Below is a small trained network, with its code and all its weights. Each question gives an input and a class and asks what happens when units are switched off, that is, made to give their printed mean instead of their output.

import numpy as np


def w(rows, s, z=0):
    codes = np.array(rows[::2]) - 128.0
    scale = np.full(codes.shape[1], s)
    scale[-1] = z or s
    return codes * scale


def f(y):
    return y / 2 * (1 + np.tanh(0.7978845608 * (y + 0.044715 * y**3)))


def log_softmax(a):
    a = a - a.max(-1, keepdims=True)
    return a - np.log(np.exp(a).sum(-1, keepdims=True))


def net(x, mask):
    res = np.array(x, float).reshape(1, 6) / 4 @ E
    y = f(res @ A[0][:, :-1].T + A[0][:, -1])
    res = res + np.where(mask, y, B[0][:, -1]) @ B[0][:, :-1]
    return log_softmax(res[-1] @ U[:, :-1].T + U[:, -1])


A, B = {}, {}
E = w([
[188,107,134,160,137,192,112,12,232],'x0',
[221,136,177,184,74,155,87,118,68],'x1',
[159,34,226,30,187,157,62,145,125],'x2',
[113,219,126,112,254,164,79,92,89],'x3',
[187,60,9,120,107,205,203,118,82],'x4',
[216,141,105,118,160,39,173,142,148],'x5',
],0.0083)
A[0] = w([
[127,52,155,33,170,97,160,132,161,113],'neuron 1',
[97,158,116,113,173,166,102,137,135,174],'neuron 2',
[229,134,92,103,204,58,143,150,173,150],'neuron 3',
[66,134,123,146,112,93,157,164,67,191],'neuron 4',
[147,61,162,109,143,155,105,166,136,56],'neuron 5',
[106,102,179,147,176,120,127,116,133,33],'neuron 6',
[147,81,144,103,167,123,69,168,158,64],'neuron 7',
[96,135,110,201,128,88,154,93,131,47],'neuron 8',
[175,138,114,133,103,150,82,86,173,99],'neuron 9',
[69,118,180,147,135,124,76,111,148,215],'neuron 10',
[119,137,160,176,176,114,113,160,142,11],'neuron 11',
[95,39,134,166,73,101,148,169,173,58],'neuron 12',
[166,121,86,79,228,52,170,164,187,161],'neuron 13',
[124,117,158,114,114,141,150,40,149,62],'neuron 14',
[86,143,128,126,103,114,133,228,107,75],'neuron 15',
[122,171,193,144,119,97,110,111,114,127],'neuron 16',
[91,97,120,114,176,90,176,117,158,255],'neuron 17',
[99,142,105,195,133,160,147,100,165,40],'neuron 18',
[109,173,81,192,120,127,124,135,129,100],'neuron 19',
[127,63,117,53,151,123,100,127,114,89],'neuron 20',
[116,96,107,130,136,114,118,176,72,56],'neuron 21',
[130,101,160,147,63,130,130,178,178,78],'neuron 22',
[101,33,136,110,158,145,89,116,118,63],'neuron 23',
[69,70,162,139,102,218,92,152,90,138],'neuron 24',
[53,123,122,132,129,186,106,104,99,123],'neuron 25',
[50,100,94,125,96,173,95,95,131,182],'neuron 26',
[75,123,133,97,160,133,184,212,71,126],'neuron 27',
[89,140,133,229,109,157,183,174,155,77],'neuron 28',
[204,123,213,83,118,164,124,171,105,115],'neuron 29',
[200,117,124,217,140,63,91,123,91,223],'neuron 30',
[208,133,171,193,105,137,95,119,23,191],'neuron 31',
[151,151,124,113,140,183,125,88,164,72],'neuron 32',
[96,205,111,153,75,145,181,154,138,77],'neuron 33',
[148,88,152,105,50,78,124,142,157,120],'neuron 34',
[128,80,156,115,177,142,133,151,150,69],'neuron 35',
[55,135,207,149,115,26,98,140,197,98],'neuron 36',
[147,95,131,146,139,154,130,99,207,66],'neuron 37',
[181,198,110,130,203,170,91,116,60,103],'neuron 38',
[172,110,118,134,157,46,144,109,102,192],'neuron 39',
[118,134,121,116,148,125,120,187,32,46],'neuron 40',
[142,62,75,92,144,250,198,138,51,96],'neuron 41',
[131,134,148,122,100,103,114,153,12,90],'neuron 42',
[118,205,99,108,209,129,103,95,101,84],'neuron 43',
[142,116,135,150,139,147,129,82,178,70],'neuron 44',
[35,114,95,86,139,142,137,119,146,176],'neuron 45',
[158,68,16,148,175,132,142,128,76,79],'neuron 46',
[135,175,107,141,113,145,143,73,163,146],'neuron 47',
],0.011,0.0041)
B[0] = w([
[188,194,87,127,133,161,117,90,117,207],'neuron 1',
[150,100,96,103,103,162,167,111,141,181],'neuron 2',
[59,135,186,88,2,153,139,172,144,207],'neuron 3',
[173,124,158,113,114,139,104,111,157,198],'neuron 4',
[172,173,78,149,167,120,102,121,68,174],'neuron 5',
[148,122,125,143,129,155,138,174,92,149],'neuron 6',
[140,170,95,124,138,118,102,149,81,175],'neuron 7',
[181,183,112,147,193,133,64,145,71,160],'neuron 8',
[189,120,178,119,150,112,114,169,190,179],'neuron 9',
[93,139,119,108,107,126,152,152,177,206],'neuron 10',
[112,132,131,178,211,121,169,188,124,143],'neuron 11',
[158,61,109,98,173,151,192,109,80,189],'neuron 12',
[143,111,96,88,59,168,107,102,144,217],'neuron 13',
[187,127,170,137,157,89,124,154,146,163],'neuron 14',
[191,124,148,117,130,90,100,162,156,184],'neuron 15',
[77,99,81,233,126,190,136,158,174,176],'neuron 16',
[116,136,80,122,103,66,121,54,185,192],'neuron 17',
[161,169,165,125,137,114,107,129,105,164],'neuron 18',
[196,165,152,95,162,135,99,115,50,172],'neuron 19',
[171,171,125,156,142,181,125,98,87,182],'neuron 20',
[166,101,154,133,156,115,82,181,146,161],'neuron 21',
[134,62,91,105,203,139,241,163,109,173],'neuron 22',
[188,180,137,145,124,147,92,134,75,180],'neuron 23',
[102,155,124,86,52,164,133,77,103,212],'neuron 24',
[119,100,150,92,50,129,142,162,96,179],'neuron 25',
[118,130,147,73,23,149,137,107,205,187],'neuron 26',
[141,120,154,79,167,82,110,125,167,206],'neuron 27',
[161,196,133,108,155,165,162,95,34,173],'neuron 28',
[132,219,82,110,134,139,127,93,83,195],'neuron 29',
[125,162,89,105,76,124,142,110,141,199],'neuron 30',
[87,129,48,87,96,72,130,11,244,220],'neuron 31',
[171,75,189,150,146,70,123,158,118,168],'neuron 32',
[187,180,101,112,156,128,88,121,91,179],'neuron 33',
[125,84,100,132,141,127,205,134,85,189],'neuron 34',
[176,171,132,152,154,106,95,115,91,160],'neuron 35',
[69,160,112,193,153,145,163,196,177,230],'neuron 36',
[175,91,194,108,151,78,80,162,117,180],'neuron 37',
[163,52,89,122,130,145,239,152,89,199],'neuron 38',
[69,160,182,127,68,126,130,132,106,176],'neuron 39',
[174,100,212,94,158,90,130,157,133,184],'neuron 40',
[53,147,103,222,150,153,110,247,211,250],'neuron 41',
[186,94,159,95,147,91,61,132,192,187],'neuron 42',
[141,53,83,72,168,154,192,146,77,199],'neuron 43',
[188,104,185,108,168,85,108,165,140,169],'neuron 44',
[158,118,92,106,96,117,113,49,158,190],'neuron 45',
[96,147,138,207,158,165,87,164,158,206],'neuron 46',
[167,163,154,76,121,109,127,140,129,181],'neuron 47',
],0.0071,0.012)
U = w([
[170,234,101,154,178,155,75,106,38,68],'0',
[186,52,220,129,177,68,48,159,171,67],'1',
[137,15,74,132,179,169,229,133,70,84],'2',
[74,158,99,246,169,180,104,199,189,96],'3',
[127,134,62,122,112,125,98,31,197,252],'4',
[112,143,144,106,33,161,115,117,131,234],'5',
[62,110,106,145,127,122,69,27,129,97],'6',
],0.011,0.0043)

Each question gives the input, the list of numbers given to net, and the class t.
The units are the neurons (one row each of A and B). Each row of codes is followed by its name. A weight is (code - 128) times the scale printed after its matrix; where a second scale follows, it is the last column's (A, B and U).
mask holds one flag per neuron, in row order. A switched-off neuron (its flag False) gives its mean, the last column of its row in B, instead of its output. The means were averaged over made-up inputs and are rounded, as every weight is.
A unit's drop is (log p(t) with every unit on - log p(t) with that unit switched off) / (log p(t) with every unit on - log p(t) with every unit switched off).
The circuit of an input: a set's keep is (log p(t) with only the set's units on - log p(t) with every unit switched off) / (log p(t) with every unit on - log p(t) with every unit switched off). Starting from the 12 units with the biggest drops (on a tie, the unit counted first), units are removed one at a time, each time the one whose removal leaves the highest keep (on an exact tie, the one counted first), for as long as the keep stays at least 0.8.
units of the circuit, in order: the units of the circuit, biggest drop first
most important unit: the unit with the biggest drop
k most important neurons: the k neurons with the biggest drops, biggest first
drop when u is switched off: that unit's drop, to one decimal
input [1,-6,-6,-3,5,6], class 0: units of the circuit, in order => neuron 8; neuron 33
input [-4,3,5,6,-2,2], class 2: 2 most important neurons => neuron 38; neuron 43
input [0,-2,7,-1,-8,0], class 3: most important unit => neuron 36
input [7,3,-6,-1,1,8], class 5: 3 most important neurons => neuron 3; neuron 30; neuron 39
input [-6,6,-5,5,-3,-4], class 1: units of the circuit, in order => neuron 42; neuron 40
input [-2,5,3,6,-6,0], class 2: units of the circuit, in order => neuron 38; neuron 43
input [2,2,-8,-4,-7,8], class 0: 2 most important neurons => neuron 8; neuron 41
input [-1,8,7,-8,3,-1], class 2: 3 most important neurons => neuron 22; neuron 34; neuron 12
input [-1,7,-6,4,8,1], class 3: 2 most important neurons => neuron 41; neuron 46
input [4,-6,4,-3,-1,8], class 5: 3 most important neurons => neuron 3; neuron 31; neuron 39
input [-5,8,-5,5,-7,-5], class 4: 2 most important neurons => neuron 31; neuron 41
input [7,-7,-1,5,1,3], class 1: 2 most important neurons => neuron 32; neuron 37
input [7,-2,-2,0,3,8], class 5: 2 most important neurons => neuron 3; neuron 13
input [-5,7,8,-4,7,-5], class 0: units of the circuit, in order => neuron 29
input [-1,-8,-6,8,8,-5], class 2: 2 most important neurons => neuron 43; neuron 38
input [2,6,5,-8,2,7], class 2: 3 most important neurons => neuron 34; neuron 22; neuron 12
input [2,3,1,7,-8,-6], class 3: 2 most important neurons => neuron 16; neuron 36
input [8,6,1,-2,7,8], class 1: 4 most important neurons => neuron 37; neuron 9; neuron 44; neuron 32
input [-6,-7,-7,-3,0,-1], class 0: 2 most important neurons => neuron 28; neuron 33
input [4,-8,-5,-8,5,-3], class 2: units of the circuit, in order => neuron 12
input [-4,-3,5,-7,-2,5], class 2: drop when neuron 12 is switched off => 0.2
input [-8,5,-3,-7,6,-3], class 1: drop when neuron 42 is switched off => 0.3
input [-8,1,3,5,-1,-4], class 1: drop when neuron 38 is switched off => 0.0
input [-3,1,0,-2,8,-2], class 3: drop when neuron 41 is switched off => 0.1
